Here is a tiny trained network, its code and every weight. The questions are about switching its units off for an input and a class, where a switched-off unit gives its printed mean instead of its output.

import numpy as np


def w(rows, s, z=0):
    codes = np.array(rows[::2]) - 128.0
    scale = np.full(codes.shape[1], s)
    scale[-1] = z or s
    return codes * scale


def norm(h):
    return h / np.sqrt((h * h).mean(-1, keepdims=True) + 1e-5)


def f(y):
    return y / 2 * (1 + np.tanh(0.7978845608 * (y + 0.044715 * y**3)))


def log_softmax(a):
    a = a - a.max(-1, keepdims=True)
    return a - np.log(np.exp(a).sum(-1, keepdims=True))


def net(x, mask):
    res = np.array(x, float).reshape(1, 6) / 4 @ E
    u = 0
    for l in range(4):
        y = f(norm(res) @ A[l][:, :-1].T + A[l][:, -1])
        res = res + np.where(mask[u : u + 9], y, B[l][:, -1]) @ B[l][:, :-1]
        u += 9
    return log_softmax(norm(res)[-1] @ U[:, :-1].T + U[:, -1])


A, B = {}, {}
E = w([
[134,3,124],'x0',
[124,128,130],'x1',
[133,129,127],'x2',
[131,128,127],'x3',
[89,125,9],'x4',
[139,129,126],'x5',
],0.007)
A[0] = w([
[133,4,133,254],'L0N0',
[197,145,147,119],'L0N1',
[129,122,95,105],'L0N2',
[106,109,72,201],'L0N3',
[133,64,221,72],'L0N4',
[39,145,178,104],'L0N5',
[125,112,136,130],'L0N6',
[140,93,117,56],'L0N7',
[213,136,119,103],'L0N8',
],0.012,0.0015)
B[0] = w([
[176,31,180,254],'L0N0',
[103,160,180,147],'L0N1',
[96,133,90,137],'L0N2',
[56,142,102,176],'L0N3',
[238,195,2,200],'L0N4',
[108,173,198,138],'L0N5',
[143,122,114,132],'L0N6',
[121,106,154,138],'L0N7',
[113,168,158,131],'L0N8',
],0.017,0.0073)
A[1] = w([
[131,129,130,4],'L1N0',
[116,183,101,145],'L1N1',
[126,129,128,137],'L1N2',
[124,143,135,165],'L1N3',
[123,129,128,143],'L1N4',
[120,181,101,115],'L1N5',
[122,188,92,95],'L1N6',
[131,126,130,4],'L1N7',
[157,145,246,187],'L1N8',
],0.013,0.0017)
B[1] = w([
[111,81,97,106],'L1N0',
[86,152,236,200],'L1N1',
[133,130,133,129],'L1N2',
[120,123,172,142],'L1N3',
[138,131,142,130],'L1N4',
[93,147,216,189],'L1N5',
[71,155,222,199],'L1N6',
[107,82,90,106],'L1N7',
[245,228,92,252],'L1N8',
],0.012,0.0039)
A[2] = w([
[210,75,120,21],'L2N0',
[79,11,154,73],'L2N1',
[99,51,89,65],'L2N2',
[127,117,42,74],'L2N3',
[125,117,52,37],'L2N4',
[127,131,126,93],'L2N5',
[140,121,128,123],'L2N6',
[11,102,251,4],'L2N7',
[84,27,153,84],'L2N8',
],0.011,0.0012)
B[2] = w([
[61,129,34,253],'L2N0',
[86,140,228,253],'L2N1',
[137,144,206,214],'L2N2',
[159,95,140,146],'L2N3',
[159,106,136,135],'L2N4',
[131,130,129,122],'L2N5',
[113,120,116,135],'L2N6',
[84,86,6,232],'L2N7',
[93,131,189,229],'L2N8',
],0.023,0.0037)
A[3] = w([
[133,126,113,115],'L3N0',
[242,53,9,23],'L3N1',
[176,161,17,59],'L3N2',
[121,71,79,62],'L3N3',
[122,82,82,30],'L3N4',
[84,98,233,47],'L3N5',
[128,126,116,108],'L3N6',
[39,164,47,4],'L3N7',
[120,38,63,68],'L3N8',
],0.012,0.0016)
B[3] = w([
[120,133,133,128],'L3N0',
[210,44,4,253],'L3N1',
[82,105,218,208],'L3N2',
[134,170,152,166],'L3N3',
[138,161,146,153],'L3N4',
[100,39,188,219],'L3N5',
[123,132,128,126],'L3N6',
[76,134,63,189],'L3N7',
[133,207,174,203],'L3N8',
],0.026,0.0056)
U = w([
[185,250,204,59],'0',
[213,61,44,254],'1',
[17,171,51,121],'2',
[82,29,238,46],'3',
],0.013,0.00066)

Each question gives the input, the list of numbers given to net, and the class t.
The units are the neurons (one row each of A and B). Each row of codes is followed by its name. A weight is (code - 128) times the scale printed after its matrix; where a second scale follows, it is the last column's (A, B and U).
mask holds one flag per neuron, layer by layer. A switched-off neuron (its flag False) gives its mean, the last column of its row in B, instead of its output. The means were averaged over made-up inputs and are rounded, as every weight is.
A unit's drop is (log p(t) with every unit on - log p(t) with that unit switched off) / (log p(t) with every unit on - log p(t) with every unit switched off).
unit that matters most: the unit with the biggest drop
top k neurons: the k neurons with the biggest drops, biggest first
k most important neurons of layer l: the k neurons of layer l with the biggest drops, biggest first
drop of u: that unit's drop, to one decimal
input [0,8,2,4,8,0], class 2: top 2 neurons => L0N0, L0N3
input [-3,5,1,8,-7,-3], class 0: unit that matters most => L0N0
input [3,1,5,1,0,-4], class 1: top 2 neurons => L0N4, L3N1
input [-6,3,2,2,2,0], class 2: top 2 neurons => L0N0, L2N7
input [-6,-5,-2,-5,3,7], class 2: top 2 neurons => L0N0, L2N7
input [7,6,1,-1,0,-2], class 1: top 3 neurons => L0N4, L1N6, L1N1
input [0,4,3,-6,-4,-5], class 0: top 2 neurons => L0N0, L0N5
input [0,2,-4,2,2,4], class 2: top 2 neurons => L0N0, L0N3
input [-3,7,2,5,-2,1], class 0: top 2 neurons => L1N8, L0N0
input [-4,-8,-5,-2,1,-5], class 2: top 2 neurons => L0N0, L2N7
input [0,-5,6,-6,8,-6], class 2: top 2 neurons => L0N0, L0N3
input [-2,3,-7,8,-4,8], class 0: 2 most important neurons of layer 0 => L0N0, L0N3
input [-7,-6,-5,3,-1,2], class 0: drop of L2N2 => 0.0
input [1,-5,-1,-7,-4,4], class 1: drop of L3N1 => 0.1
input [-1,5,-1,-3,0,-7], class 0: unit that matters most => L1N8
input [-5,-3,-5,0,-3,6], class 0: drop of L1N8 => 1.1
